Here is a tiny trained network, its code and every weight. The questions are about switching its units off for an input and a class, where a switched-off unit gives its printed mean instead of its output.

import numpy as np


def w(rows, s, z=0):
    codes = np.array(rows[::2]) - 128.0
    scale = np.full(codes.shape[1], s)
    scale[-1] = z or s
    return codes * scale


def norm(h):
    return h / np.sqrt((h * h).mean(-1, keepdims=True) + 1e-5)


def f(y):
    return np.maximum(y, 0)


def log_softmax(a):
    a = a - a.max(-1, keepdims=True)
    return a - np.log(np.exp(a).sum(-1, keepdims=True))


def net(x, mask):
    res = np.array(x, float).reshape(1, 7) / 4 @ E
    u = 0
    for l in range(2):
        y = f(norm(res) @ A[l][:, :-1].T + A[l][:, -1])
        res = res + np.where(mask[u : u + 5], y, B[l][:, -1]) @ B[l][:, :-1]
        u += 5
    return log_softmax(norm(res)[-1] @ U[:, :-1].T + U[:, -1])


A, B = {}, {}
E = w([
[168,89,84,49,148,109,128,156,60,230,184,119],'x0',
[55,181,63,129,93,133,105,209,63,116,91,63],'x1',
[155,63,85,146,84,52,106,72,79,91,133,67],'x2',
[220,83,97,103,159,153,104,160,108,48,2,166],'x3',
[101,151,120,119,135,132,206,136,42,79,152,198],'x4',
[50,23,197,155,220,182,34,147,57,111,175,109],'x5',
[166,214,125,76,145,92,80,99,121,54,172,123],'x6',
],0.0058)
A[0] = w([
[145,111,110,173,76,90,216,164,153,167,84,136,137],'L0N1',
[80,112,130,72,122,113,209,114,62,97,128,196,59],'L0N2',
[89,64,102,171,137,138,229,119,139,200,52,117,3],'L0N3',
[165,1,115,135,39,2,163,42,73,65,162,82,42],'L0N4',
[104,139,136,171,92,154,201,109,71,69,171,164,203],'L0N5',
],0.006,0.0055)
B[0] = w([
[154,166,141,122,127,19,30,150,127,102,186,201,219],'L0N1',
[148,74,200,10,86,134,67,111,173,105,68,2,177],'L0N2',
[91,29,174,100,232,56,251,246,96,14,206,122,166],'L0N3',
[161,187,132,206,143,227,208,209,113,163,113,115,227],'L0N4',
[142,120,138,147,97,124,68,93,191,166,108,96,255],'L0N5',
],0.0095,0.0044)
A[1] = w([
[150,117,113,131,148,123,122,169,217,184,135,57,88],'L1N1',
[109,174,177,35,174,188,161,173,185,152,135,204,5],'L1N2',
[172,74,34,2,112,166,177,129,46,226,182,169,66],'L1N3',
[186,250,107,100,194,100,122,79,101,76,162,104,48],'L1N4',
[165,86,51,99,181,138,143,127,112,77,36,179,25],'L1N5',
],0.0078,0.003)
B[1] = w([
[110,126,135,33,99,140,156,94,109,86,67,124,225],'L1N1',
[190,140,95,201,105,173,170,171,88,128,124,63,217],'L1N2',
[144,168,83,166,169,116,80,68,181,50,112,152,254],'L1N3',
[98,28,160,130,157,77,162,215,100,135,160,178,219],'L1N4',
[8,168,175,133,109,123,195,39,111,238,192,99,204],'L1N5',
],0.011,0.0051)
U = w([
[200,175,74,217,105,234,176,192,84,151,128,65,99],'0',
[149,100,144,146,146,121,55,143,98,175,143,185,255],'1',
[105,51,173,124,229,86,164,188,108,78,183,125,52],'2',
[65,208,124,114,122,138,169,2,114,238,186,111,80],'3',
[131,172,76,183,162,153,74,46,183,25,91,161,102],'4',
[178,99,178,18,97,146,101,111,155,120,48,58,45],'5',
[157,144,144,127,156,140,116,127,105,152,117,106,185],'6',
],0.012,0.01)

Each question gives the input, the list of numbers given to net, and the class t.
The units are the neurons (one row each of A and B). Each row of codes is followed by its name. A weight is (code - 128) times the scale printed after its matrix; where a second scale follows, it is the last column's (A, B and U).
mask holds one flag per neuron, layer by layer. A switched-off neuron (its flag False) gives its mean, the last column of its row in B, instead of its output. The means were averaged over made-up inputs and are rounded, as every weight is.
A unit's drop is (log p(t) with every unit on - log p(t) with that unit switched off) / (log p(t) with every unit on - log p(t) with every unit switched off).
The circuit of an input: a set's keep is (log p(t) with only the set's units on - log p(t) with every unit switched off) / (log p(t) with every unit on - log p(t) with every unit switched off). Starting from all 10 units, units are removed one at a time, each time the one whose removal leaves the highest keep (on an exact tie, the one counted first), for as long as the keep stays at least 0.8.
circuit, biggest first: the units of the circuit, biggest drop first
k most important neurons: the k neurons with the biggest drops, biggest first
top k neurons in layer l: the k neurons of layer l with the biggest drops, biggest first
input [6,-1,0,6,7,5,1], class 5: 2 most important neurons	L0N2, L0N5
input [-6,7,1,-1,2,3,-7], class 2: 4 most important neurons	L0N3, L1N3, L1N2, L0N4
input [1,-8,-5,5,8,-3,-4], class 5: 4 most important neurons	L0N2, L0N4, L0N5, L1N4
input [-1,-8,1,2,6,8,3], class 1: top 2 neurons in layer 1	L1N3, L1N1
input [-4,-7,-4,-5,-8,-4,-6], class 5: top 4 neurons in layer 1	L1N1, L1N5, L1N3, L1N4
input [-6,2,8,7,7,-8,-2], class 0: circuit, biggest first	L0N4
input [-1,4,1,-7,-8,1,-8], class 2: top 2 neurons in layer 0	L0N3, L0N5
input [-4,3,5,-1,-6,1,-6], class 2: 3 most important neurons	L0N3, L0N5, L1N2
input [1,2,-5,3,3,-8,-7], class 1: top 2 neurons in layer 0	L0N1, L0N4
input [1,3,3,-1,-1,3,3], class 0: 2 most important neurons	L0N4, L0N1
input [-4,8,5,-1,8,-7,-8], class 2: 2 most important neurons	L0N3, L0N1
input [-5,-2,7,3,-6,-4,-3], class 0: 2 most important neurons	L0N4, L1N3
input [-4,-3,-3,5,-8,6,1], class 5: circuit, biggest first	L1N3, L1N1
input [7,-1,3,-6,6,-8,4], class 1: 3 most important neurons	L1N4, L0N1, L1N5
input [-8,4,-6,-6,7,-3,-6], class 4: top 2 neurons in layer 0	L0N5, L0N4
input [-6,0,3,7,6,1,7], class 2: 3 most important neurons	L1N4, L1N3, L1N1
input [6,1,0,8,-3,4,-7], class 3: 2 most important neurons	L1N5, L1N4
input [6,0,1,3,-3,-7,4], class 1: top 2 neurons in layer 0	L0N1, L0N3
input [6,-2,-7,3,-6,5,1], class 0: top 3 neurons in layer 0	L0N5, L0N2, L0N1
input [7,-1,-4,4,-4,4,4], class 4: top neuron in layer 1	L1N3
